Here is a tiny trained network, its code and every weight. The questions are about switching its units off for an input and a target symbol, where a switched-off unit gives its printed mean instead of its output.

import numpy as np


def w(rows, s, z=0):
    codes = np.array(rows[::2]) - 128.0
    scale = np.full(codes.shape[1], s)
    scale[-1] = z or s
    return codes * scale


def norm(h):
    return h / np.sqrt((h * h).mean(-1, keepdims=True) + 1e-5)


def f(y):
    return y / 2 * (1 + np.tanh(0.7978845608 * (y + 0.044715 * y**3)))


def softmax(a):
    e = np.exp(a - a.max(-1, keepdims=True))
    return e / e.sum(-1, keepdims=True)


def log_softmax(a):
    a = a - a.max(-1, keepdims=True)
    return a - np.log(np.exp(a).sum(-1, keepdims=True))


def net(x, mask):
    ids = ['βεηθλπτφω'.index(c) for c in x.split()]
    T = len(ids)
    res = E[ids] + P[:T]
    u = 0
    for l in range(2):
        q, k, v = (norm(res) @ M[l].T for M in (Q, K, V))
        z = softmax(np.where(np.tri(T) > 0, q @ k.T / 4**0.5, -1e9)) @ v
        res = res + np.where(mask[u], z, O[l][:, -1]) @ O[l][:, :-1]
        u += 1
        y = f(norm(res) @ A[l][:, :-1].T + A[l][:, -1])
        res = res + np.where(mask[u : u + 8], y, B[l][:, -1]) @ B[l][:, :-1]
        u += 8
    return log_softmax(norm(res)[-1] @ U[:, :-1].T + U[:, -1])


Q, K, V, O, A, B = {}, {}, {}, {}, {}, {}
E = w([
[145,170,137,154],'β',
[148,98,155,97],'ε',
[142,100,156,92],'η',
[147,106,160,86],'θ',
[126,72,139,148],'λ',
[111,88,71,134],'π',
[91,141,149,107],'τ',
[86,241,28,98],'φ',
[4,145,189,109],'ω',
],0.019)
P = w([
[82,54,11,138],'0',
[202,170,118,165],'1',
[154,255,95,112],'2',
[105,199,129,119],'3',
[2,77,109,111],'4',
[124,164,229,120],'5',
[120,159,221,105],'6',
[80,134,193,89],'7',
[50,94,124,65],'8',
[97,73,208,106],'9',
[169,186,212,61],'10',
],0.0043)
Q[0] = w([
[122,225,100,195],'0.h0',
[119,46,225,97],'0.h0',
[1,125,56,144],'0.h0',
[133,145,49,78],'0.h0',
],0.0058)
K[0] = w([
[225,84,117,117],'0.h0',
[61,200,146,95],'0.h0',
[173,250,201,1],'0.h0',
[169,164,54,143],'0.h0',
],0.007)
V[0] = w([
[214,180,26,3],'0.h0',
[157,162,199,182],'0.h0',
[128,3,225,174],'0.h0',
[230,72,157,244],'0.h0',
],0.0057)
O[0] = w([
[86,164,138,68,128],'0.h0',
[188,55,85,89,101],'0.h0',
[102,1,75,143,154],'0.h0',
[41,37,136,152,3],'0.h0',
],0.0068,0.0053)
A[0] = w([
[149,227,142,183,148],'0.n0',
[96,119,84,132,77],'0.n1',
[254,37,124,114,174],'0.n2',
[7,144,232,197,119],'0.n3',
[178,147,87,208,254],'0.n4',
[205,125,143,69,183],'0.n5',
[120,137,146,186,58],'0.n6',
[74,189,23,107,231],'0.n7',
],0.0082,0.0021)
B[0] = w([
[129,63,160,210,163],'0.n0',
[180,217,124,151,111],'0.n1',
[113,136,122,90,239],'0.n2',
[188,137,156,201,168],'0.n3',
[204,209,231,175,120],'0.n4',
[100,74,71,112,254],'0.n5',
[233,208,106,162,106],'0.n6',
[223,59,215,255,164],'0.n7',
],0.0064,0.0054)
Q[1] = w([
[176,207,74,255],'1.h0',
[99,145,126,193],'1.h0',
[151,116,188,113],'1.h0',
[110,66,108,183],'1.h0',
],0.0084)
K[1] = w([
[146,172,18,131],'1.h0',
[119,123,46,255],'1.h0',
[82,162,228,155],'1.h0',
[175,202,119,59],'1.h0',
],0.0083)
V[1] = w([
[31,168,254,201],'1.h0',
[159,101,239,124],'1.h0',
[65,100,109,137],'1.h0',
[118,99,239,208],'1.h0',
],0.0088)
O[1] = w([
[183,179,55,136,235],'1.h0',
[12,102,108,154,253],'1.h0',
[172,254,127,231,119],'1.h0',
[43,149,62,126,230],'1.h0',
],0.0069,0.0054)
A[1] = w([
[63,118,251,9,190],'1.n0',
[113,130,45,85,97],'1.n1',
[114,82,94,112,112],'1.n2',
[171,152,67,163,165],'1.n3',
[94,66,83,129,82],'1.n4',
[146,168,199,49,137],'1.n5',
[208,55,132,164,254],'1.n6',
[100,139,64,99,107],'1.n7',
],0.011,0.0031)
B[1] = w([
[129,104,66,185,248],'1.n0',
[110,144,188,178,182],'1.n1',
[168,149,218,154,158],'1.n2',
[212,63,130,50,137],'1.n3',
[155,167,233,123,163],'1.n4',
[143,188,48,86,155],'1.n5',
[122,173,255,52,138],'1.n6',
[153,201,213,38,175],'1.n7',
],0.0063,0.011)
U = w([
[16,137,60,240,151],'β',
[149,2,25,20,177],'ε',
[25,247,175,90,136],'η',
[100,28,225,155,128],'θ',
[155,100,141,144,42],'λ',
[183,109,121,156,62],'π',
[247,172,69,108,254],'τ',
[207,183,159,19,102],'φ',
[154,59,111,140,86],'ω',
],0.0075,0.0049)

Each question gives the input, a string of symbols that net reads in full, and the target symbol t.
The units are the heads (4 rows each of Q, K, V and O) and the neurons (one row each of A and B). Each row of codes is followed by its name. A weight is (code - 128) times the scale printed after its matrix; where a second scale follows, it is the last column's (O, A, B and U).
mask holds one flag per unit, layer by layer, with each layer's heads first. A switched-off unit (its flag False) gives its mean, the last column of its rows in O or B, instead of its output. The means were averaged over made-up inputs and are rounded, as every weight is.
A unit's drop is (log p(t) with every unit on - log p(t) with that unit switched off) / (log p(t) with every unit on - log p(t) with every unit switched off).
The circuit of an input: a set's keep is (log p(t) with only the set's units on - log p(t) with every unit switched off) / (log p(t) with every unit on - log p(t) with every unit switched off). Starting from the 12 units with the biggest drops (on a tie, the unit counted first), units are removed one at a time, each time the one whose removal leaves the highest keep (on an exact tie, the one counted first), for as long as the keep stays at least 0.8.
units of the circuit, in order: the units of the circuit, biggest drop first
top k neurons: the k neurons with the biggest drops, biggest first
top k neurons in layer l: the k neurons of layer l with the biggest drops, biggest first
input τ θ θ, target η: top 3 neurons in layer 0 => [0.n0, 0.n7, 0.n4]
input λ θ η, target θ: units of the circuit, in order => [0.h0, 1.n4]
input η θ ω φ λ, target φ: top 2 neurons in layer 0 => [0.n3, 0.n6]
input θ η τ θ η, target η: units of the circuit, in order => [0.h0]
input ω θ λ θ θ β, target θ: units of the circuit, in order => [1.h0, 0.h0]
input τ ω τ ω ω λ η φ, target τ: units of the circuit, in order => [0.n7, 1.h0]
input θ π ε, target β: units of the circuit, in order => [0.h0, 1.n0]
input η η ε η θ ε τ, target β: units of the circuit, in order => [1.n7, 1.n4, 0.n3]
input τ β η η θ β θ τ θ η, target η: top 2 neurons in layer 0 => [0.n3, 0.n7]
input θ θ τ, target β: top 3 neurons => [1.n7, 0.n7, 1.n4]
input π η ε, target β: top 2 neurons => [0.n7, 0.n2]
input θ θ θ ω θ, target φ: top 2 neurons => [0.n5, 0.n7]
input θ θ θ τ θ θ ε, target ε: top 2 neurons => [0.n3, 0.n5]
input θ θ η θ π τ τ ε, target η: top neuron in layer 0 => [0.n3]
input η η φ η, target τ: top 2 neurons => [1.n5, 0.n7]
input λ θ τ θ θ θ, target ε: top 4 neurons in layer 0 => [0.n3, 0.n2, 0.n0, 0.n1]
input τ π β β λ τ θ, target η: top 2 neurons => [1.n1, 1.n7]
input η θ π, target θ: top 2 neurons => [0.n7, 1.n6]
input λ θ φ θ β η, target ε: top 2 neurons in layer 0 => [0.n7, 0.n0]
input τ θ τ τ β λ, target η: top 2 neurons in layer 0 => [0.n7, 0.n0]
input ω π θ τ φ θ τ π ε, target η: top 2 neurons => [1.n1, 0.n0]
